Here is a tiny trained network, its code and every weight. The questions are about switching its units off for an input and a target symbol, where a switched-off unit gives its printed mean instead of its output.

import numpy as np


def w(rows, s, z=0):
    codes = np.array(rows[::2]) - 128.0
    scale = np.full(codes.shape[1], s)
    scale[-1] = z or s
    return codes * scale


def f(y):
    return y / 2 * (1 + np.tanh(0.7978845608 * (y + 0.044715 * y**3)))


def softmax(a):
    e = np.exp(a - a.max(-1, keepdims=True))
    return e / e.sum(-1, keepdims=True)


def log_softmax(a):
    a = a - a.max(-1, keepdims=True)
    return a - np.log(np.exp(a).sum(-1, keepdims=True))


def net(x, mask):
    ids = ['ΞΦΩαβεζθ'.index(c) for c in x.split()]
    T = len(ids)
    res = E[ids] + P[:T]
    r = res
    for j in range(2):
        rows = slice(4 * j, 4 * j + 4)
        q, k, v = (r @ M[0][rows].T for M in (Q, K, V))
        z = softmax(np.where(np.tri(T) > 0, q @ k.T / 4**0.5, -1e9)) @ v
        o = O[0][rows]
        res = res + np.where(mask[j], z, o[:, -1]) @ o[:, :-1]
    y = f(res @ A[0][:, :-1].T + A[0][:, -1])
    res = res + np.where(mask[2:18], y, B[0][:, -1]) @ B[0][:, :-1]
    return log_softmax(res[-1] @ U[:, :-1].T + U[:, -1])


Q, K, V, O, A, B = {}, {}, {}, {}, {}, {}
E = w([
[125,223,196],'Ξ',
[48,132,119],'Φ',
[38,132,44],'Ω',
[188,117,48],'α',
[230,150,173],'β',
[238,167,4],'ε',
[95,131,171],'ζ',
[87,121,5],'θ',
],0.018)
P = w([
[139,109,161],'0',
[137,109,166],'1',
[100,242,35],'2',
[135,93,168],'3',
[99,237,42],'4',
[135,80,168],'5',
[95,243,40],'6',
[141,66,169],'7',
[87,242,36],'8',
[144,47,162],'9',
[86,248,35],'10',
[139,87,173],'11',
[72,246,28],'12',
],0.011)
Q[0] = w([
[124,130,194],'H1',
[195,133,130],'H1',
[128,108,156],'H1',
[140,166,72],'H1',
[113,121,146],'H2',
[132,81,5],'H2',
[89,194,121],'H2',
[93,89,171],'H2',
],0.015)
K[0] = w([
[127,191,184],'H1',
[174,150,92],'H1',
[104,217,154],'H1',
[182,45,150],'H1',
[126,141,76],'H2',
[145,1,69],'H2',
[97,74,182],'H2',
[166,157,58],'H2',
],0.0099)
V[0] = w([
[139,165,135],'H1',
[232,137,63],'H1',
[184,20,86],'H1',
[193,226,108],'H1',
[178,146,205],'H2',
[93,177,57],'H2',
[254,254,110],'H2',
[165,194,89],'H2',
],0.0076)
O[0] = w([
[132,162,152,129],'H1',
[206,164,130,222],'H1',
[176,76,138,152],'H1',
[210,255,183,186],'H1',
[103,152,183,24],'H2',
[75,41,106,253],'H2',
[79,65,102,125],'H2',
[168,104,123,177],'H2',
],0.0083,0.0035)
A[0] = w([
[126,37,208,196],'N1',
[202,118,108,111],'N2',
[182,181,157,126],'N3',
[37,134,209,58],'N4',
[153,173,102,111],'N5',
[217,64,159,69],'N6',
[50,31,166,102],'N7',
[169,88,67,255],'N8',
[156,81,229,215],'N9',
[65,71,126,128],'N10',
[43,161,117,203],'N11',
[159,4,135,14],'N12',
[90,145,101,125],'N13',
[143,151,54,101],'N14',
[111,119,83,138],'N15',
[105,212,113,204],'N16',
],0.014,0.0081)
B[0] = w([
[14,226,101,153],'N1',
[102,100,114,184],'N2',
[98,70,98,188],'N3',
[76,54,42,163],'N4',
[82,148,101,181],'N5',
[125,254,122,159],'N6',
[187,178,43,179],'N7',
[162,124,199,253],'N8',
[71,131,241,156],'N9',
[145,114,61,181],'N10',
[175,117,136,236],'N11',
[102,91,227,151],'N12',
[115,141,91,174],'N13',
[86,149,156,214],'N14',
[154,76,150,185],'N15',
[143,88,149,235],'N16',
],0.0097,0.015)
U = w([
[47,72,175,210],'Ξ',
[77,155,79,3],'Φ',
[200,109,105,227],'Ω',
[199,149,221,218],'α',
[66,193,178,200],'β',
[153,248,115,49],'ε',
[9,171,119,46],'ζ',
[191,28,197,145],'θ',
],0.012,0.0028)

Each question gives the input, a string of symbols that net reads in full, and the target symbol t.
The units are the heads (4 rows each of Q, K, V and O) and the neurons (one row each of A and B). Each row of codes is followed by its name. A weight is (code - 128) times the scale printed after its matrix; where a second scale follows, it is the last column's (O, A, B and U).
mask holds one flag per unit, heads first, then neurons. A switched-off unit (its flag False) gives its mean, the last column of its rows in O or B, instead of its output. The means were averaged over made-up inputs and are rounded, as every weight is.
A unit's drop is (log p(t) with every unit on - log p(t) with that unit switched off) / (log p(t) with every unit on - log p(t) with every unit switched off).
The circuit of an input: a set's keep is (log p(t) with only the set's units on - log p(t) with every unit switched off) / (log p(t) with every unit on - log p(t) with every unit switched off). Starting from the 12 units with the biggest drops (on a tie, the unit counted first), units are removed one at a time, each time the one whose removal leaves the highest keep (on an exact tie, the one counted first), for as long as the keep stays at least 0.8.
circuit, biggest first: the units of the circuit, biggest drop first
most important unit: the unit with the biggest drop
top k neurons: the k neurons with the biggest drops, biggest first
heads that matter: for each layer, one digit per head in row order, 1 if its drop is at least 0.15 and else 0, layers parted by /
input β Ω Ω θ Ω ζ θ ζ Ω Ξ, target Ξ: heads that matter	10
input Φ ζ ζ ζ Ξ Ω Ω Ξ α Ω Φ Ω θ, target Ω: circuit, biggest first	N11, N15
input Ω α ε ε Ω α α α Ω θ Ξ, target α: heads that matter	11
input Ω Ω Ω ε, target ε: circuit, biggest first	N6, H1
input Ω β Ξ Ω ζ Ω α Φ ζ, target Ω: heads that matter	10
input Ξ β Ω Ω Φ α Ω Ξ Ω Φ, target Φ: top 2 neurons	N1, N7
input Ω Ω Φ ε ε ε β, target ε: circuit, biggest first	N6, H1
input θ ε Ξ Φ Ω Ξ α ζ, target ζ: circuit, biggest first	N1
input θ Ω θ Φ θ Ω α θ Ω ε θ Ξ, target Ξ: heads that matter	00
input θ β β Ω θ Ξ Ω θ β Ω α, target θ: top 2 neurons	N8, N6
input Ω θ Ξ ζ Ξ Ω α θ Ξ θ ε, target θ: circuit, biggest first	N8, H1
input ζ Ω ε, target ζ: circuit, biggest first	N5, N14, N11
input Ω Ω θ ε ε Φ θ Φ ε, target Φ: circuit, biggest first	N5, N2
input ζ ε Ξ ζ Ω θ θ ζ α ζ ε, target ζ: heads that matter	01
input Ω α Ω ε ζ, target α: most important unit	N4
input Ω Φ ζ, target Ω: top 2 neurons	N11, N1
input Ξ θ α Ξ α, target θ: heads that matter	00
input α θ Ξ θ Ξ θ, target θ: heads that matter	00
input ε Ξ Ξ Ξ Ω Ω ζ Ω Φ, target Ω: heads that matter	10
input α Ω ε Ω θ Φ Ξ α α ε, target ε: most important unit	N6
